Here is a tiny trained network, its code and every weight. The questions are about switching its units off for an input and a class, where a switched-off unit gives its printed mean instead of its output.

import numpy as np


def w(rows, s, z=0):
    codes = np.array(rows[::2]) - 128.0
    scale = np.full(codes.shape[1], s)
    scale[-1] = z or s
    return codes * scale


def f(y):
    return y / 2 * (1 + np.tanh(0.7978845608 * (y + 0.044715 * y**3)))


def log_softmax(a):
    a = a - a.max(-1, keepdims=True)
    return a - np.log(np.exp(a).sum(-1, keepdims=True))


def net(x, mask):
    res = np.array(x, float).reshape(1, 6) / 4 @ E
    y = f(res @ A[0][:, :-1].T + A[0][:, -1])
    res = res + np.where(mask, y, B[0][:, -1]) @ B[0][:, :-1]
    return log_softmax(res[-1] @ U[:, :-1].T + U[:, -1])


A, B = {}, {}
E = w([
[70,117,50,134],'x0',
[126,71,133,253],'x1',
[174,83,190,83],'x2',
[231,119,91,149],'x3',
[147,107,130,129],'x4',
[115,2,125,151],'x5',
],0.0099)
A[0] = w([
[61,89,155,130,68],'N1',
[53,102,168,155,138],'N2',
[133,91,60,162,85],'N3',
[144,182,74,153,240],'N4',
[51,114,163,174,112],'N5',
[29,78,118,127,108],'N6',
[90,198,117,142,254],'N7',
[111,116,129,125,77],'N8',
[80,246,85,141,203],'N9',
[101,151,182,100,195],'N10',
[80,222,79,59,199],'N11',
[218,52,114,202,201],'N12',
[130,177,52,89,135],'N13',
[124,115,201,106,94],'N14',
[139,215,155,113,137],'N15',
[76,126,104,147,171],'N16',
[168,114,191,182,247],'N17',
[153,153,234,100,239],'N18',
],0.012,0.0052)
B[0] = w([
[16,108,77,157,152],'N1',
[106,55,93,140,170],'N2',
[171,183,177,133,162],'N3',
[188,68,140,92,203],'N4',
[124,53,75,172,169],'N5',
[101,54,102,148,180],'N6',
[178,54,130,142,216],'N7',
[87,136,115,139,123],'N8',
[177,122,151,180,248],'N9',
[147,111,223,162,174],'N10',
[203,92,163,129,249],'N11',
[238,167,158,63,228],'N12',
[191,71,66,167,189],'N13',
[99,201,159,145,149],'N14',
[124,94,181,105,197],'N15',
[127,72,136,162,169],'N16',
[255,140,183,85,196],'N17',
[187,205,227,53,207],'N18',
],0.0094,0.013)
U = w([
[85,217,117,199,22],'0',
[146,136,97,56,219],'1',
[100,151,108,193,43],'2',
[165,153,218,97,179],'3',
[3,103,140,166,95],'4',
[60,174,114,84,31],'5',
[91,193,93,143,4],'6',
[141,79,103,182,229],'7',
],0.012,0.0031)

Each question gives the input, the list of numbers given to net, and the class t.
The units are the neurons (one row each of A and B). Each row of codes is followed by its name. A weight is (code - 128) times the scale printed after its matrix; where a second scale follows, it is the last column's (A, B and U).
mask holds one flag per neuron, in row order. A switched-off neuron (its flag False) gives its mean, the last column of its row in B, instead of its output. The means were averaged over made-up inputs and are rounded, as every weight is.
A unit's drop is (log p(t) with every unit on - log p(t) with that unit switched off) / (log p(t) with every unit on - log p(t) with every unit switched off).
The circuit of an input: a set's keep is (log p(t) with only the set's units on - log p(t) with every unit switched off) / (log p(t) with every unit on - log p(t) with every unit switched off). Starting from the 12 units with the biggest drops (on a tie, the unit counted first), units are removed one at a time, each time the one whose removal leaves the highest keep (on an exact tie, the one counted first), for as long as the keep stays at least 0.8.
circuit, biggest first: the units of the circuit, biggest drop first
k most important neurons: the k neurons with the biggest drops, biggest first
drop when u is switched off: that unit's drop, to one decimal
input [-6,2,-4,-6,-3,6], class 7: circuit, biggest first : N5
input [7,7,-3,2,8,0], class 3: 3 most important neurons : N12, N3, N13
input [3,3,-5,-5,3,7], class 4: circuit, biggest first : N1, N11, N9
input [7,0,6,5,-2,-5], class 7: 3 most important neurons : N18, N12, N17
input [6,-4,-3,6,3,0], class 7: 4 most important neurons : N18, N13, N12, N17
input [2,-8,-2,3,-3,4], class 1: 2 most important neurons : N9, N5
input [6,-5,-4,7,8,0], class 7: drop when N18 is switched off : 0.5
input [3,-8,-4,7,3,7], class 1: drop when N10 is switched off : 0.1
input [6,-3,0,3,3,-3], class 7: drop when N18 is switched off : 0.2
input [-1,2,-7,-4,4,2], class 4: drop when N13 is switched off : 0.2
